Below are the code and all the weights of a small trained network. Each question names an input and a class and asks about switching units off, where a switched-off unit gives its printed mean instead of its output.

import numpy as np


def w(rows, s, z=0):
    codes = np.array(rows[::2]) - 128.0
    scale = np.full(codes.shape[1], s)
    scale[-1] = z or s
    return codes * scale


def norm(h):
    return h / np.sqrt((h * h).mean(-1, keepdims=True) + 1e-5)


def f(y):
    return np.maximum(y, 0)


def log_softmax(a):
    a = a - a.max(-1, keepdims=True)
    return a - np.log(np.exp(a).sum(-1, keepdims=True))


def net(x, mask):
    res = np.array(x, float).reshape(1, 3) / 4 @ E
    u = 0
    for l in range(3):
        y = f(norm(res) @ A[l][:, :-1].T + A[l][:, -1])
        res = res + np.where(mask[u : u + 8], y, B[l][:, -1]) @ B[l][:, :-1]
        u += 8
    return log_softmax(norm(res)[-1] @ U[:, :-1].T + U[:, -1])


A, B = {}, {}
E = w([
[196,2,232,161,179],'x0',
[15,126,138,97,204],'x1',
[149,204,160,165,143],'x2',
],0.0095)
A[0] = w([
[177,154,161,241,21,126],'0.n0',
[214,202,131,226,54,3],'0.n1',
[207,18,176,152,113,100],'0.n2',
[181,179,139,243,98,2],'0.n3',
[98,152,45,77,102,42],'0.n4',
[137,130,44,99,2,153],'0.n5',
[148,190,18,140,141,17],'0.n6',
[161,44,219,106,161,105],'0.n7',
],0.012,0.005)
B[0] = w([
[159,158,188,58,222,212],'0.n0',
[202,163,183,68,97,195],'0.n1',
[233,62,4,63,201,254],'0.n2',
[141,187,175,177,190,167],'0.n3',
[116,72,109,154,2,196],'0.n4',
[69,150,48,52,73,229],'0.n5',
[166,115,93,169,67,184],'0.n6',
[96,74,61,201,144,235],'0.n7',
],0.012,0.0095)
A[1] = w([
[209,183,190,143,111,2],'1.n0',
[77,83,159,101,65,4],'1.n1',
[203,159,92,78,145,144],'1.n2',
[52,107,129,198,164,58],'1.n3',
[6,116,175,139,170,145],'1.n4',
[38,160,178,136,194,51],'1.n5',
[172,13,112,109,189,59],'1.n6',
[77,81,189,165,92,64],'1.n7',
],0.013,0.0044)
B[1] = w([
[241,229,215,51,235,152],'1.n0',
[177,200,210,216,80,157],'1.n1',
[33,89,150,76,111,220],'1.n2',
[70,214,187,100,128,158],'1.n3',
[93,164,212,243,121,170],'1.n4',
[3,54,108,242,70,149],'1.n5',
[125,80,44,216,125,255],'1.n6',
[73,208,185,206,170,136],'1.n7',
],0.011,0.0097)
A[2] = w([
[124,4,76,109,190,120],'2.n0',
[111,135,189,223,123,99],'2.n1',
[92,139,140,181,150,46],'2.n2',
[89,150,64,128,178,2],'2.n3',
[165,8,122,149,186,32],'2.n4',
[127,173,188,54,174,41],'2.n5',
[131,39,109,119,215,55],'2.n6',
[151,195,210,121,109,206],'2.n7',
],0.014,0.0054)
B[2] = w([
[161,22,88,212,239,246],'2.n0',
[48,156,185,207,222,169],'2.n1',
[81,203,250,111,197,150],'2.n2',
[167,209,222,87,52,139],'2.n3',
[218,102,57,241,198,214],'2.n4',
[193,125,247,51,127,153],'2.n5',
[151,73,94,189,123,208],'2.n6',
[128,98,231,131,214,176],'2.n7',
],0.011,0.012)
U = w([
[56,178,18,91,6,160],'0',
[36,165,183,232,173,153],'1',
[216,27,16,246,215,176],'2',
[110,45,8,54,176,1],'3',
[198,197,189,57,158,161],'4',
],0.016,0.0095)

Each question gives the input, the list of numbers given to net, and the class t.
The units are the neurons (one row each of A and B). Each row of codes is followed by its name. A weight is (code - 128) times the scale printed after its matrix; where a second scale follows, it is the last column's (A, B and U).
mask holds one flag per neuron, layer by layer. A switched-off neuron (its flag False) gives its mean, the last column of its row in B, instead of its output. The means were averaged over made-up inputs and are rounded, as every weight is.
A unit's drop is (log p(t) with every unit on - log p(t) with that unit switched off) / (log p(t) with every unit on - log p(t) with every unit switched off).
unit that matters most: the unit with the biggest drop
top k neurons: the k neurons with the biggest drops, biggest first
k most important neurons of layer l: the k neurons of layer l with the biggest drops, biggest first
drop when u is switched off: that unit's drop, to one decimal
input [-2,-7,-3], class 4: unit that matters most	0.n0
input [-6,7,3], class 1: 2 most important neurons of layer 0	(0.n2, 0.n5)
input [-4,2,7], class 4: top 4 neurons	(0.n2, 0.n7, 0.n5, 1.n6)
input [4,-4,8], class 4: 2 most important neurons of layer 0	(0.n1, 0.n3)
input [-5,6,7], class 1: top 2 neurons	(0.n2, 0.n5)
input [0,-8,-3], class 3: top 3 neurons	(0.n2, 0.n5, 1.n2)
input [-7,-5,3], class 0: top 3 neurons	(0.n5, 0.n4, 0.n6)
input [-6,-2,5], class 4: 2 most important neurons of layer 1	(1.n6, 1.n0)
input [-4,8,3], class 1: drop when 0.n2 is switched off	1.3
input [1,8,3], class 1: drop when 0.n2 is switched off	0.8
input [3,5,4], class 1: drop when 0.n2 is switched off	1.1
input [2,4,6], class 1: drop when 0.n2 is switched off	1.2
